Below are the code and all the weights of a small trained network. Each question names an input and a target symbol and asks about switching units off, where a switched-off unit gives its printed mean instead of its output.

import numpy as np


def w(rows, s, z=0):
    codes = np.array(rows[::2]) - 128.0
    scale = np.full(codes.shape[1], s)
    scale[-1] = z or s
    return codes * scale


def f(y):
    return y / 2 * (1 + np.tanh(0.7978845608 * (y + 0.044715 * y**3)))


def softmax(a):
    e = np.exp(a - a.max(-1, keepdims=True))
    return e / e.sum(-1, keepdims=True)


def log_softmax(a):
    a = a - a.max(-1, keepdims=True)
    return a - np.log(np.exp(a).sum(-1, keepdims=True))


def net(x, mask):
    ids = ['Γαδζηθλμξπστφψω'.index(c) for c in x.split()]
    T = len(ids)
    res = E[ids] + P[:T]
    u = 0
    for l in range(2):
        q, k, v = (res @ M[l].T for M in (Q, K, V))
        z = softmax(np.where(np.tri(T) > 0, q @ k.T / 4**0.5, -1e9)) @ v
        res = res + np.where(mask[u], z, O[l][:, -1]) @ O[l][:, :-1]
        u += 1
        y = f(res @ A[l][:, :-1].T + A[l][:, -1])
        res = res + np.where(mask[u : u + 4], y, B[l][:, -1]) @ B[l][:, :-1]
        u += 4
    return log_softmax(res[-1] @ U[:, :-1].T + U[:, -1])


Q, K, V, O, A, B = {}, {}, {}, {}, {}, {}
E = w([
[84,125,43,156,98,138],'Γ',
[168,50,103,103,98,132],'α',
[119,70,119,182,191,141],'δ',
[39,128,224,140,97,180],'ζ',
[90,191,203,19,121,168],'η',
[76,157,229,225,225,193],'θ',
[156,146,140,96,48,85],'λ',
[125,195,83,142,133,29],'μ',
[2,154,146,129,112,118],'ξ',
[101,81,100,105,85,166],'π',
[121,69,166,150,65,136],'σ',
[147,152,203,61,136,56],'τ',
[58,92,104,176,112,42],'φ',
[141,40,64,151,83,112],'ψ',
[134,44,181,81,148,156],'ω',
],0.017)
P = w([
[177,156,166,159,3,133],'0',
[126,85,107,75,117,91],'1',
[120,87,110,83,137,95],'2',
[119,105,127,127,100,118],'3',
[100,84,126,114,136,110],'4',
[124,114,140,141,96,126],'5',
[122,114,147,146,104,123],'6',
[122,112,135,151,105,130],'7',
[105,104,134,140,111,125],'8',
[109,103,132,136,129,133],'9',
[136,121,148,158,97,127],'10',
[104,92,127,133,140,109],'11',
],0.0068)
Q[0] = w([
[180,110,57,84,143,65],'0.h1',
[163,187,140,170,196,171],'0.h1',
[95,163,72,79,184,171],'0.h1',
[182,93,192,255,108,237],'0.h1',
],0.0062)
K[0] = w([
[132,155,90,93,133,99],'0.h1',
[193,224,175,184,141,141],'0.h1',
[149,191,112,8,1,113],'0.h1',
[171,121,192,203,159,215],'0.h1',
],0.0079)
V[0] = w([
[213,104,178,149,216,183],'0.h1',
[148,75,117,104,135,7],'0.h1',
[166,177,35,3,87,133],'0.h1',
[193,212,173,175,186,204],'0.h1',
],0.0059)
O[0] = w([
[121,108,158,162,174,194,4],'0.h1',
[206,142,159,160,95,127,185],'0.h1',
[225,213,181,180,13,207,112],'0.h1',
[139,128,130,30,254,122,1],'0.h1',
],0.0068,0.0051)
A[0] = w([
[119,17,100,199,139,2,250],'0.n1',
[164,76,78,205,152,168,174],'0.n2',
[177,32,150,165,94,85,133],'0.n3',
[143,84,21,90,64,132,228],'0.n4',
],0.0083,0.0019)
B[0] = w([
[177,235,186,157,141,186,253],'0.n1',
[61,162,70,6,185,252,131],'0.n2',
[126,166,207,191,211,195,219],'0.n3',
[2,111,190,211,30,176,223],'0.n4',
],0.0065,0.0076)
Q[1] = w([
[3,145,219,85,97,163],'1.h1',
[101,188,231,209,132,18],'1.h1',
[93,61,82,121,135,158],'1.h1',
[106,107,206,151,118,166],'1.h1',
],0.0072)
K[1] = w([
[201,71,22,174,223,155],'1.h1',
[159,52,77,127,233,149],'1.h1',
[3,87,208,149,78,155],'1.h1',
[91,64,68,161,171,214],'1.h1',
],0.0056)
V[1] = w([
[113,147,175,175,195,118],'1.h1',
[164,187,2,190,152,192],'1.h1',
[143,189,141,99,185,129],'1.h1',
[86,138,148,148,165,138],'1.h1',
],0.0072)
O[1] = w([
[178,106,186,97,118,133,253],'1.h1',
[150,204,68,122,231,162,61],'1.h1',
[180,204,67,56,184,59,153],'1.h1',
[116,52,3,33,90,172,225],'1.h1',
],0.0051,0.006)
A[1] = w([
[134,2,119,125,98,188,128],'1.n1',
[82,184,27,141,95,102,254],'1.n2',
[168,60,162,71,232,204,147],'1.n3',
[171,137,139,136,48,202,53],'1.n4',
],0.0079,0.0035)
B[1] = w([
[145,50,107,116,247,95,165],'1.n1',
[195,69,102,166,111,188,182],'1.n2',
[160,116,101,127,44,108,173],'1.n3',
[72,174,57,91,254,55,254],'1.n4',
],0.0099,0.0083)
U = w([
[130,109,42,180,124,121,105],'Γ',
[118,129,110,127,176,111,112],'α',
[183,166,114,105,127,213,255],'δ',
[54,87,175,83,125,123,88],'ζ',
[35,193,153,25,99,175,53],'η',
[141,125,47,62,118,92,141],'θ',
[79,151,57,138,99,2,137],'λ',
[216,106,82,216,118,64,94],'μ',
[75,109,123,130,21,153,108],'ξ',
[114,96,80,149,155,76,82],'π',
[109,125,151,131,156,131,104],'σ',
[170,117,206,124,98,82,114],'τ',
[115,175,167,175,130,151,105],'φ',
[74,172,107,103,158,151,89],'ψ',
[186,60,145,174,149,103,136],'ω',
],0.008,0.0081)

Each question gives the input, a string of symbols that net reads in full, and the target symbol t.
The units are the heads (4 rows each of Q, K, V and O) and the neurons (one row each of A and B). Each row of codes is followed by its name. A weight is (code - 128) times the scale printed after its matrix; where a second scale follows, it is the last column's (O, A, B and U).
mask holds one flag per unit, layer by layer, with each layer's heads first. A switched-off unit (its flag False) gives its mean, the last column of its rows in O or B, instead of its output. The means were averaged over made-up inputs and are rounded, as every weight is.
A unit's drop is (log p(t) with every unit on - log p(t) with that unit switched off) / (log p(t) with every unit on - log p(t) with every unit switched off).
The circuit of an input: a set's keep is (log p(t) with only the set's units on - log p(t) with every unit switched off) / (log p(t) with every unit on - log p(t) with every unit switched off). Starting from all 10 units, units are removed one at a time, each time the one whose removal leaves the highest keep (on an exact tie, the one counted first), for as long as the keep stays at least 0.8.
units of the circuit, in order: the units of the circuit, biggest drop first
k most important neurons: the k neurons with the biggest drops, biggest first
top k neurons in layer l: the k neurons of layer l with the biggest drops, biggest first
drop when u is switched off: that unit's drop, to one decimal
input ξ τ λ λ λ λ ζ λ τ τ, target τ: most important neuron -> 1.n4
input Γ α λ λ λ λ φ, target φ: units of the circuit, in order -> 0.n1; 1.h1
input λ λ λ λ θ λ ζ λ τ, target θ: 2 most important neurons -> 0.n1; 0.n4
input λ λ Γ, target Γ: 3 most important neurons -> 1.n2; 0.n4; 1.n4
input δ δ ξ λ α ξ φ ξ, target δ: 4 most important neurons -> 1.n2; 1.n4; 0.n4; 0.n1
input ψ φ τ, target τ: 2 most important neurons -> 0.n4; 1.n4
input λ λ ξ λ ξ ξ λ θ μ Γ, target θ: 3 most important neurons -> 0.n4; 1.n4; 1.n1
input ζ λ λ, target λ: units of the circuit, in order -> 1.n4; 0.h1; 1.h1; 0.n4
input λ λ φ λ τ λ, target λ: units of the circuit, in order -> 1.n4; 0.h1
input η λ π δ λ ξ φ λ λ δ λ Γ, target δ: top 2 neurons in layer 0 -> 0.n2; 0.n4
input σ λ λ τ λ δ δ ζ ζ η τ λ, target δ: top 2 neurons in layer 1 -> 1.n4; 1.n1
input ξ ξ ζ ξ ξ λ ψ η δ, target δ: 3 most important neurons -> 0.n1; 0.n2; 1.n4
input ζ λ λ λ λ φ ω, target ω: top 3 neurons in layer 1 -> 1.n1; 1.n4; 1.n3
input ω λ δ ω λ λ φ, target δ: top neuron in layer 1 -> 1.n4
input λ θ α λ ξ τ ψ ξ δ, target δ: 2 most important neurons -> 0.n1; 1.n4
input λ ξ λ ξ ξ λ τ λ ψ, target ψ: top 2 neurons in layer 0 -> 0.n1; 0.n2
input δ λ φ δ λ λ ξ ξ λ τ ξ, target δ: top 3 neurons in layer 0 -> 0.n4; 0.n2; 0.n1
input Γ λ ξ δ μ, target δ: drop when 0.n1 is switched off -> 0.2
input ξ φ ζ λ Γ δ η λ λ ψ, target δ: drop when 0.h1 is switched off -> 0.1
input ξ λ ξ λ ω ω, target ω: drop when 1.h1 is switched off -> 0.2
input ψ λ ξ ξ φ τ ζ λ μ, target μ: drop when 0.n4 is switched off -> 0.0
input λ π ξ, target ξ: top neuron in layer 0 -> 0.n3
